Below is a small trained network, with its code and all its weights. Each question gives an input and a target symbol and asks what happens when units are switched off, that is, made to give their printed mean instead of their output.

import numpy as np


def w(rows, s, z=0):
    codes = np.array(rows[::2]) - 128.0
    scale = np.full(codes.shape[1], s)
    scale[-1] = z or s
    return codes * scale


def f(y):
    return np.maximum(y, 0)


def softmax(a):
    e = np.exp(a - a.max(-1, keepdims=True))
    return e / e.sum(-1, keepdims=True)


def log_softmax(a):
    a = a - a.max(-1, keepdims=True)
    return a - np.log(np.exp(a).sum(-1, keepdims=True))


def net(x, mask):
    ids = ['αγεζηλμξπστω'.index(c) for c in x.split()]
    T = len(ids)
    res = E[ids] + P[:T]
    r = res
    for j in range(2):
        rows = slice(3 * j, 3 * j + 3)
        q, k, v = (r @ M[0][rows].T for M in (Q, K, V))
        z = softmax(np.where(np.tri(T) > 0, q @ k.T / 3**0.5, -1e9)) @ v
        o = O[0][rows]
        res = res + np.where(mask[j], z, o[:, -1]) @ o[:, :-1]
    y = f(res @ A[0][:, :-1].T + A[0][:, -1])
    res = res + np.where(mask[2:6], y, B[0][:, -1]) @ B[0][:, :-1]
    return log_softmax(res[-1] @ U[:, :-1].T + U[:, -1])


Q, K, V, O, A, B = {}, {}, {}, {}, {}, {}
E = w([
[130,15,117,82,179,169],'α',
[150,103,15,138,192,108],'γ',
[22,169,63,76,168,177],'ε',
[82,217,97,182,153,71],'ζ',
[126,118,119,135,84,121],'η',
[151,211,88,101,60,117],'λ',
[140,91,99,119,62,95],'μ',
[15,111,214,128,91,141],'ξ',
[195,28,110,247,133,104],'π',
[121,204,129,127,85,151],'σ',
[143,118,138,80,69,155],'τ',
[75,107,141,172,110,153],'ω',
],0.014)
P = w([
[21,86,182,2,170,42],'0',
[79,197,114,126,93,196],'1',
[69,185,113,132,80,196],'2',
[71,172,111,134,80,196],'3',
[77,172,106,133,67,192],'4',
[62,178,103,129,64,194],'5',
],0.0063)
Q[0] = w([
[158,146,35,114,54,200],'head 0',
[183,72,93,141,177,191],'head 0',
[142,143,118,128,254,99],'head 0',
[170,132,67,167,207,59],'head 1',
[141,174,66,175,95,110],'head 1',
[117,150,102,69,17,190],'head 1',
],0.011)
K[0] = w([
[153,117,103,92,222,30],'head 0',
[246,88,95,174,188,141],'head 0',
[171,182,62,205,79,250],'head 0',
[189,129,95,174,182,164],'head 1',
[181,155,54,123,158,33],'head 1',
[70,120,139,26,167,58],'head 1',
],0.011)
V[0] = w([
[186,192,113,93,6,103],'head 0',
[152,174,2,184,166,71],'head 0',
[141,26,91,209,146,124],'head 0',
[63,196,123,144,131,248],'head 1',
[75,187,202,208,101,58],'head 1',
[189,68,158,80,98,101],'head 1',
],0.0087)
O[0] = w([
[147,83,59,69,47,163,36],'head 0',
[102,80,59,151,91,25,3],'head 0',
[5,145,161,141,160,122,73],'head 0',
[148,148,138,85,207,88,144],'head 1',
[147,150,211,69,86,53,134],'head 1',
[133,141,113,164,87,255,118],'head 1',
],0.0091,0.0032)
A[0] = w([
[254,125,134,99,84,93,66],'neuron 0',
[244,164,186,156,147,168,17],'neuron 1',
[164,195,112,197,66,90,199],'neuron 2',
[128,64,196,106,111,153,254],'neuron 3',
],0.0071,0.0013)
B[0] = w([
[182,123,52,57,164,76,242],'neuron 0',
[187,85,54,254,207,102,253],'neuron 1',
[84,24,202,153,64,104,235],'neuron 2',
[221,129,223,119,100,199,220],'neuron 3',
],0.0067,0.0043)
U = w([
[119,197,111,195,142,158,55],'α',
[88,61,171,202,85,90,186],'γ',
[142,108,62,161,208,84,185],'ε',
[119,99,171,98,84,42,52],'ζ',
[122,154,155,120,57,143,179],'η',
[151,90,83,85,79,135,119],'λ',
[85,115,162,111,15,172,90],'μ',
[224,147,137,187,167,117,1],'ξ',
[15,254,96,15,141,137,180],'π',
[168,129,113,81,147,118,200],'σ',
[165,74,101,124,160,224,64],'τ',
[122,191,224,99,126,108,170],'ω',
],0.007,0.004)

Each question gives the input, a string of symbols that net reads in full, and the target symbol t.
The units are the heads (3 rows each of Q, K, V and O) and the neurons (one row each of A and B). Each row of codes is followed by its name. A weight is (code - 128) times the scale printed after its matrix; where a second scale follows, it is the last column's (O, A, B and U).
mask holds one flag per unit, heads first, then neurons. A switched-off unit (its flag False) gives its mean, the last column of its rows in O or B, instead of its output. The means were averaged over made-up inputs and are rounded, as every weight is.
A unit's drop is (log p(t) with every unit on - log p(t) with that unit switched off) / (log p(t) with every unit on - log p(t) with every unit switched off).
The circuit of an input: a set's keep is (log p(t) with only the set's units on - log p(t) with every unit switched off) / (log p(t) with every unit on - log p(t) with every unit switched off). Starting from all 6 units, units are removed one at a time, each time the one whose removal leaves the highest keep (on an exact tie, the one counted first), for as long as the keep stays at least 0.8.
circuit, biggest first: the units of the circuit, biggest drop first
unit that matters most: the unit with the biggest drop
k most important neurons: the k neurons with the biggest drops, biggest first
heads that matter: for each layer, one digit per head in row order, 1 if its drop is at least 0.15 and else 0, layers parted by /
drop when u is switched off: that unit's drop, to one decimal
input ξ γ τ ε η, target ξ: unit that matters most => head 0
input μ ω ξ ξ μ, target μ: circuit, biggest first => (head 1; neuron 1; head 0)
input σ ω ξ ζ λ, target σ: circuit, biggest first => (head 0; neuron 0; head 1)
input α τ ω, target α: circuit, biggest first => (head 0; head 1)
input μ ξ μ, target μ: heads that matter => 01
input ζ μ ω, target ζ: heads that matter => 11
input λ λ ω α λ μ, target λ: heads that matter => 10
input π π η π γ τ, target π: circuit, biggest first => (head 0; neuron 1)
input μ γ η π ε ω, target μ: 2 most important neurons => (neuron 1; neuron 0)
input π γ σ ω, target π: circuit, biggest first => (head 0; neuron 1; neuron 2)
input τ ω τ ε ω, target τ: circuit, biggest first => (head 0; head 1)
input ζ τ ζ λ ω ξ, target ω: heads that matter => 01
input α ξ η τ ξ σ, target α: heads that matter => 11
input ω λ ω, target ω: unit that matters most => head 1
input λ λ τ ξ τ τ, target λ: heads that matter => 10
input ζ ω μ μ, target ζ: circuit, biggest first => (head 1; head 0)
input ξ η ω, target ξ: circuit, biggest first => (head 0; neuron 1)
input ε γ μ τ μ, target ε: circuit, biggest first => (head 1; head 0)
input τ ω η τ, target τ: drop when head 1 is switched off => 0.3
input ζ η τ, target ζ: unit that matters most => head 1
input ξ σ σ, target ξ: drop when head 0 is switched off => 1.2
input τ λ σ, target τ: drop when head 0 is switched off => 0.7
input λ α η, target λ: drop when head 0 is switched off => 1.1
